Here is a tiny trained network, its code and every weight. The questions are about switching its units off for an input and a class, where a switched-off unit gives its printed mean instead of its output.

import numpy as np


def w(rows, s, z=0):
    codes = np.array(rows[::2]) - 128.0
    scale = np.full(codes.shape[1], s)
    scale[-1] = z or s
    return codes * scale


def norm(h):
    return h / np.sqrt((h * h).mean(-1, keepdims=True) + 1e-5)


def f(y):
    return y / 2 * (1 + np.tanh(0.7978845608 * (y + 0.044715 * y**3)))


def log_softmax(a):
    a = a - a.max(-1, keepdims=True)
    return a - np.log(np.exp(a).sum(-1, keepdims=True))


def net(x, mask):
    res = np.array(x, float).reshape(1, 2) / 4 @ E
    u = 0
    for l in range(2):
        y = f(norm(res) @ A[l][:, :-1].T + A[l][:, -1])
        res = res + np.where(mask[u : u + 11], y, B[l][:, -1]) @ B[l][:, :-1]
        u += 11
    return log_softmax(norm(res)[-1] @ U[:, :-1].T + U[:, -1])


A, B = {}, {}
E = w([
[38,92,134,126,165,159,164,129],'x0',
[133,125,103,70,138,182,104,9],'x1',
],0.011)
A[0] = w([
[179,42,120,172,74,96,133,111,118],'L0N1',
[189,102,156,200,127,10,129,216,139],'L0N2',
[201,132,198,127,173,111,115,98,114],'L0N3',
[100,146,156,254,82,167,116,203,212],'L0N4',
[131,112,188,128,48,112,176,98,74],'L0N5',
[188,59,158,124,201,118,144,160,59],'L0N6',
[181,186,51,154,118,65,91,95,161],'L0N7',
[174,124,170,22,122,172,149,185,35],'L0N8',
[155,179,128,50,71,113,69,172,5],'L0N9',
[161,158,148,89,122,233,3,56,136],'L0N10',
[3,104,223,111,181,101,68,89,123],'L0N11',
],0.006,0.0016)
B[0] = w([
[53,66,206,192,126,185,50,127,140],'L0N1',
[118,120,112,87,48,183,196,89,254],'L0N2',
[87,225,95,93,155,109,166,143,140],'L0N3',
[126,132,121,150,130,132,133,34,209],'L0N4',
[149,2,168,159,106,208,62,88,124],'L0N5',
[202,121,109,129,150,211,160,69,130],'L0N6',
[55,101,174,95,214,86,85,118,176],'L0N7',
[71,172,141,92,129,159,140,210,121],'L0N8',
[91,122,237,18,121,133,117,130,149],'L0N9',
[113,104,113,177,3,165,216,142,196],'L0N10',
[87,225,130,170,112,42,70,116,177],'L0N11',
],0.0046,0.0081)
A[1] = w([
[159,77,174,180,124,131,162,219,183],'L1N1',
[137,135,108,209,108,97,130,185,71],'L1N2',
[70,52,136,163,251,180,159,83,8],'L1N3',
[122,101,148,112,109,160,119,90,189],'L1N4',
[171,172,166,127,103,153,118,133,7],'L1N5',
[219,182,147,90,123,117,3,149,123],'L1N6',
[145,142,46,59,158,173,98,91,128],'L1N7',
[72,51,112,132,153,136,217,111,127],'L1N8',
[104,189,147,181,99,132,130,96,144],'L1N9',
[162,116,163,164,105,112,159,209,185],'L1N10',
[203,114,90,134,1,140,116,129,142],'L1N11',
],0.0091,0.0018)
B[1] = w([
[171,139,60,150,131,254,70,52,198],'L1N1',
[196,150,91,109,83,147,181,86,175],'L1N2',
[125,116,156,213,148,55,51,233,192],'L1N3',
[236,126,51,137,110,118,170,151,175],'L1N4',
[84,187,112,184,175,115,161,182,151],'L1N5',
[4,93,188,173,230,90,57,222,183],'L1N6',
[154,150,51,192,141,203,212,136,164],'L1N7',
[143,177,154,100,159,83,65,156,229],'L1N8',
[194,86,230,16,86,163,174,131,188],'L1N9',
[114,104,29,66,147,152,164,28,202],'L1N10',
[64,129,159,158,183,93,90,171,255],'L1N11',
],0.0061,0.0081)
U = w([
[138,177,22,168,87,221,194,51,181],'0',
[30,180,155,171,215,57,31,185,181],'1',
[145,149,225,2,36,73,186,129,162],'2',
[152,16,118,74,192,79,140,99,10],'3',
[156,107,128,87,169,88,122,98,9],'4',
[157,100,126,113,126,76,104,90,32],'5',
[171,83,138,96,146,112,87,106,11],'6',
[190,25,129,101,135,103,62,107,1],'7',
],0.015,0.0084)

Each question gives the input, the list of numbers given to net, and the class t.
The units are the neurons (one row each of A and B). Each row of codes is followed by its name. A weight is (code - 128) times the scale printed after its matrix; where a second scale follows, it is the last column's (A, B and U).
mask holds one flag per neuron, layer by layer. A switched-off neuron (its flag False) gives its mean, the last column of its row in B, instead of its output. The means were averaged over made-up inputs and are rounded, as every weight is.
A unit's drop is (log p(t) with every unit on - log p(t) with that unit switched off) / (log p(t) with every unit on - log p(t) with every unit switched off).
The circuit of an input: a set's keep is (log p(t) with only the set's units on - log p(t) with every unit switched off) / (log p(t) with every unit on - log p(t) with every unit switched off). Starting from the 12 units with the biggest drops (on a tie, the unit counted first), units are removed one at a time, each time the one whose removal leaves the highest keep (on an exact tie, the one counted first), for as long as the keep stays at least 0.8.
circuit, biggest first: the units of the circuit, biggest drop first
k most important neurons: the k neurons with the biggest drops, biggest first
top k neurons in layer l: the k neurons of layer l with the biggest drops, biggest first
drop when u is switched off: that unit's drop, to one decimal
input [6,4], class 1: circuit, biggest first	(L1N3)
input [3,3], class 2: top 2 neurons in layer 1	(L1N9 L1N1)
input [-1,-3], class 2: 2 most important neurons	(L0N4 L0N2)
input [-3,-3], class 2: 2 most important neurons	(L0N2 L0N4)
input [-3,0], class 2: 2 most important neurons	(L0N7 L1N11)
input [-6,5], class 1: 2 most important neurons	(L0N2 L1N6)
input [-3,1], class 2: 2 most important neurons	(L0N10 L0N7)
input [-5,-5], class 0: top 2 neurons in layer 1	(L1N10 L1N1)
input [7,5], class 1: 2 most important neurons	(L1N3 L0N2)
input [-7,5], class 1: 2 most important neurons	(L0N2 L1N6)
input [0,-1], class 2: 2 most important neurons	(L1N1 L1N10)
input [-3,-2], class 2: 2 most important neurons	(L0N2 L1N6)
input [-7,-8], class 0: drop when L1N10 is switched off	0.1
input [-1,-1], class 2: most important neuron	(L1N1)
input [0,2], class 2: drop when L1N6 is switched off	0.2
